A =
-198.76	-107.93	247.77	219.45	29.14	214.51	-67.49	165.75	16.65	164.56	-139.83
115.22	32.53	-203.97	145.06	-133.64	-108.54	62.79	-177.66	146.19	-7.02	-80.40
190.14	59.26	53.18	59.16	145.57	-16.02	90.96	94.00	232.55	113.49	41.29
Indices start at 1.
(1, 1)	-198.76
(3, 9)	232.55
(2, 10)	-7.02
(3, 3)	53.18
(1, 6)	214.51
(2, 11)	-80.40
(3, 8)	94.00
(2, 8)	-177.66
(1, 5)	29.14
(3, 6)	-16.02
(2, 9)	146.19
(1, 3)	247.77
(2, 2)	32.53
(3, 2)	59.26
(1, 7)	-67.49
(1, 2)	-107.93
(2, 4)	145.06
(1, 9)	16.65
(3, 1)	190.14

X =
[[ 2.22 -1.80  0.33 -1.80 -1.27  3.34  0.42 -1.65 -1.04  2.82  1.31  3.37
   0.08]
 [ 0.48  3.20  1.19  0.54  2.01 -1.36  1.18  2.94  2.10  1.51  0.43 -1.35
   2.86]
 [ 0.10  2.36  2.32 -2.98 -0.15  6.54  1.26 -5.31 -2.21  2.94  1.62  0.54
   0.98]
 [ 0.45  3.37  1.13  1.12  2.33 -2.07  1.22  3.75  2.58  1.21  0.35 -1.58
   3.00]
 [ 0.45 -4.20 -1.51  3.62 -0.85 -0.54 -0.92  0.62  0.09 -3.34 -0.04  2.96
  -3.57]
 [ 0.47 -4.77 -1.69  4.11 -0.97 -0.51 -1.04  0.59  0.05 -3.83 -0.04  3.36
  -4.10]
 [ 0.43  3.19  1.09  0.96  2.17 -1.88  1.16  3.46  2.39  1.21  0.34 -1.47
   2.84]
 [ 3.36 -5.54 -0.77  0.15 -2.35  3.69 -0.16 -1.45 -1.22  1.42  1.64  6.62
  -2.41]
 [ 2.52 -2.52  0.07 -1.22 -1.36  3.06  0.32 -1.19 -0.85  2.51  1.35  3.97
  -0.30]
 [ 0.48  3.17  1.12  0.67  2.03 -1.61  1.15  3.15  2.21  1.40  0.38 -1.37
   2.83]
 [ 0.45  3.17  1.08  0.90  2.14 -1.86  1.15  3.43  2.36  1.26  0.34 -1.46
   2.86]
 [-0.08  4.14  2.12 -0.72  1.75  1.50  1.52  0.01  0.78  2.06  0.86 -1.43
   2.67]
 [ 0.44 -3.84 -1.41  3.51 -0.69 -0.74 -0.83  0.87  0.25 -3.13 -0.06  2.69
  -3.23]
 [ 0.48  3.12  1.10  0.74  2.05 -1.71  1.14  3.26  2.25  1.36  0.36 -1.38
   2.83]]
Rows and columns are counted from 1.
(1, 1) -> 2.22
(10, 12) -> -1.37
(1, 6) -> 3.34
(2, 4) -> 0.54
(4, 5) -> 2.33
(10, 5) -> 2.03
(2, 3) -> 1.19
(5, 2) -> -4.20
(12, 11) -> 0.86
(2, 9) -> 2.10
(2, 11) -> 0.43
(7, 10) -> 1.21
(6, 13) -> -4.10
(3, 13) -> 0.98
(4, 11) -> 0.35
(1, 5) -> -1.27
(3, 7) -> 1.26
(7, 9) -> 2.39
(1, 9) -> -1.04
(4, 3) -> 1.13
(3, 8) -> -5.31
(4, 9) -> 2.58
(8, 11) -> 1.64
(11, 13) -> 2.86
(9, 11) -> 1.35
(13, 5) -> -0.69
(7, 2) -> 3.19
(7, 12) -> -1.47
(7, 7) -> 1.16
(7, 8) -> 3.46
(14, 3) -> 1.10
(5, 8) -> 0.62
(10, 2) -> 3.17
(9, 6) -> 3.06
(11, 5) -> 2.14
(6, 5) -> -0.97
(12, 1) -> -0.08

grid =
-0.58  -1.93  -0.50  -1.45  -1.81  -0.76   0.27  -0.75  -0.69  -0.95  -0.46   0.65  -1.02  -0.76  -1.53   0.15
-1.22   0.60  -0.76  -0.64  -0.78  -0.81  -0.03  -2.18  -0.55  -2.95   0.56   2.05   0.51  -0.21  -2.71  -0.50
 0.26  -0.17  -0.73  -0.67  -1.74  -0.20  -1.61   0.00   0.11  -1.44  -0.67  -0.55  -0.92  -1.46  -1.12  -0.38
-1.28   0.51  -1.17  -0.61  -1.87   0.97  -1.04  -0.15  -0.25  -1.36  -0.23  -0.71   0.43  -0.60  -1.30   0.22
 0.60  -1.07  -0.65  -0.29  -0.13  -2.42  -1.18  -0.68  -0.82   0.14  -0.90  -0.91  -1.68  -0.75   0.17  -0.85
-1.50  -1.25  -0.35  -0.06   0.11  -0.27  -0.40   0.18  -0.74   0.25  -1.83  -1.92  -0.86  -0.56  -0.59  -1.98
-2.61  -0.82  -1.18   0.40  -1.23   0.96  -0.71   0.27  -0.64  -0.58  -0.57  -1.45  -0.78  -0.54  -1.08   0.30
-1.13   0.71  -1.14  -0.76  -1.38  -1.33  -0.84  -0.61  -1.97  -0.95   0.57  -0.84   0.08  -0.43  -0.41  -1.30
 0.19  -1.41  -0.62  -0.50  -1.59  -1.93  -0.58  -0.08  -0.75   0.12  -0.60  -0.86  -1.16  -0.59  -1.22  -0.93
-0.40  -1.45  -1.30  -0.41  -2.08  -0.79  -0.36   0.25  -0.08   0.10  -1.19  -1.96  -1.12  -0.43  -1.42  -0.60
Rows and columns are counted from 1.
row 1 col 1	-0.58
row 2 col 3	-0.76
row 10 col 15	-1.42
row 1 col 11	-0.46
row 2 col 5	-0.78
row 3 col 6	-0.20
row 3 col 7	-1.61
row 3 col 11	-0.67
row 1 col 8	-0.75
row 4 col 13	0.43
row 9 col 3	-0.62
row 3 col 9	0.11
row 6 col 1	-1.50
row 10 col 3	-1.30
row 7 col 16	0.30
row 5 col 15	0.17
row 1 col 6	-0.76
row 9 col 12	-0.86
row 4 col 4	-0.61
row 6 col 4	-0.06
row 10 col 4	-0.41
row 2 col 16	-0.50
row 3 col 2	-0.17
row 6 col 16	-1.98
row 7 col 5	-1.23
row 9 col 5	-1.59
row 2 col 2	0.60
row 6 col 5	0.11
row 10 col 1	-0.40
row 1 col 9	-0.69
row 10 col 11	-1.19
row 5 col 3	-0.65
row 9 col 16	-0.93
row 10 col 13	-1.12
row 10 col 16	-0.60
row 9 col 4	-0.50
